Here is a tiny trained network, its code and every weight. The questions are about switching its units off for an input and a class, where a switched-off unit gives its printed mean instead of its output.

import numpy as np


def w(rows, s, z=0):
    codes = np.array(rows[::2]) - 128.0
    scale = np.full(codes.shape[1], s)
    scale[-1] = z or s
    return codes * scale


def norm(h):
    return h / np.sqrt((h * h).mean(-1, keepdims=True) + 1e-5)


def f(y):
    return y / 2 * (1 + np.tanh(0.7978845608 * (y + 0.044715 * y**3)))


def log_softmax(a):
    a = a - a.max(-1, keepdims=True)
    return a - np.log(np.exp(a).sum(-1, keepdims=True))


def net(x, mask):
    res = np.array(x, float).reshape(1, 2) / 4 @ E
    u = 0
    for l in range(4):
        y = f(norm(res) @ A[l][:, :-1].T + A[l][:, -1])
        res = res + np.where(mask[u : u + 9], y, B[l][:, -1]) @ B[l][:, :-1]
        u += 9
    return log_softmax(norm(res)[-1] @ U[:, :-1].T + U[:, -1])


A, B = {}, {}
E = w([
[92,133,79],'x0',
[250,213,57],'x1',
],0.015)
A[0] = w([
[134,107,120,79],'L0N1',
[124,139,3,161],'L0N2',
[80,150,181,61],'L0N3',
[114,151,158,149],'L0N4',
[160,181,195,144],'L0N5',
[129,120,131,129],'L0N6',
[125,114,34,125],'L0N7',
[116,88,134,6],'L0N8',
[137,167,170,175],'L0N9',
],0.014,0.0019)
B[0] = w([
[134,143,133,120],'L0N1',
[176,251,76,253],'L0N2',
[138,198,164,181],'L0N3',
[99,108,130,140],'L0N4',
[151,55,80,187],'L0N5',
[121,123,128,129],'L0N6',
[115,135,70,191],'L0N7',
[150,186,149,141],'L0N8',
[121,79,117,155],'L0N9',
],0.022,0.0053)
A[1] = w([
[114,132,143,21],'L1N1',
[144,178,146,90],'L1N2',
[67,119,67,71],'L1N3',
[182,15,161,19],'L1N4',
[182,3,147,107],'L1N5',
[136,146,127,94],'L1N6',
[201,123,149,172],'L1N7',
[98,120,110,95],'L1N8',
[150,64,209,251],'L1N9',
],0.016,0.0023)
B[1] = w([
[141,157,154,123],'L1N1',
[80,92,92,159],'L1N2',
[158,171,101,138],'L1N3',
[250,154,94,198],'L1N4',
[252,183,106,212],'L1N5',
[111,112,123,134],'L1N6',
[166,79,127,183],'L1N7',
[166,153,128,124],'L1N8',
[129,65,129,255],'L1N9',
],0.025,0.0063)
A[2] = w([
[116,29,206,151],'L2N1',
[143,234,158,100],'L2N2',
[141,21,228,254],'L2N3',
[93,69,82,64],'L2N4',
[157,17,134,86],'L2N5',
[141,163,140,82],'L2N6',
[150,254,182,75],'L2N7',
[154,153,6,102],'L2N8',
[114,107,99,98],'L2N9',
],0.0098,0.0022)
B[2] = w([
[140,158,225,205],'L2N1',
[67,91,85,154],'L2N2',
[160,216,249,231],'L2N3',
[141,121,119,123],'L2N4',
[171,179,139,166],'L2N5',
[117,125,114,127],'L2N6',
[68,93,59,149],'L2N7',
[59,48,223,254],'L2N8',
[123,115,126,125],'L2N9',
],0.018,0.0065)
A[3] = w([
[73,162,6,145],'L3N1',
[139,93,26,118],'L3N2',
[213,163,118,204],'L3N3',
[104,142,162,164],'L3N4',
[79,199,91,9],'L3N5',
[164,178,115,159],'L3N6',
[202,196,166,118],'L3N7',
[103,86,103,75],'L3N8',
[54,234,80,2],'L3N9',
],0.019,0.003)
B[3] = w([
[143,223,4,248],'L3N1',
[75,53,212,226],'L3N2',
[32,109,91,209],'L3N3',
[179,114,160,155],'L3N4',
[170,171,183,175],'L3N5',
[90,106,134,167],'L3N6',
[54,157,171,212],'L3N7',
[79,124,37,137],'L3N8',
[198,197,227,204],'L3N9',
],0.021,0.011)
U = w([
[49,110,42,60],'0',
[102,142,217,241],'1',
[202,77,98,174],'2',
[54,5,123,4],'3',
[122,245,71,126],'4',
],0.021,0.004)

Each question gives the input, the list of numbers given to net, and the class t.
The units are the neurons (one row each of A and B). Each row of codes is followed by its name. A weight is (code - 128) times the scale printed after its matrix; where a second scale follows, it is the last column's (A, B and U).
mask holds one flag per neuron, layer by layer. A switched-off neuron (its flag False) gives its mean, the last column of its row in B, instead of its output. The means were averaged over made-up inputs and are rounded, as every weight is.
A unit's drop is (log p(t) with every unit on - log p(t) with that unit switched off) / (log p(t) with every unit on - log p(t) with every unit switched off).
unit that matters most: the unit with the biggest drop
k most important neurons: the k neurons with the biggest drops, biggest first
top k neurons in layer l: the k neurons of layer l with the biggest drops, biggest first
drop when u is switched off: that unit's drop, to one decimal
input [0,1], class 0: 4 most important neurons : (L2N3; L2N8; L0N2; L1N9)
input [-1,0], class 2: unit that matters most : L0N2
input [-2,4], class 3: 2 most important neurons : (L2N3; L3N1)
input [-6,6], class 3: top 2 neurons in layer 3 : (L3N1; L3N3)
input [-1,7], class 0: 2 most important neurons : (L0N2; L1N9)
input [-2,1], class 2: 2 most important neurons : (L0N2; L1N5)
input [-7,-2], class 2: 2 most important neurons : (L0N2; L0N5)
input [-1,8], class 0: 3 most important neurons : (L0N2; L1N9; L3N1)
input [-8,8], class 3: 2 most important neurons : (L3N1; L3N3)
input [-1,5], class 3: 2 most important neurons : (L3N2; L2N8)
input [-6,2], class 2: drop when L0N6 is switched off : 0.0
input [-4,0], class 2: drop when L1N5 is switched off : 0.1
input [-2,2], class 3: drop when L3N1 is switched off : 0.4
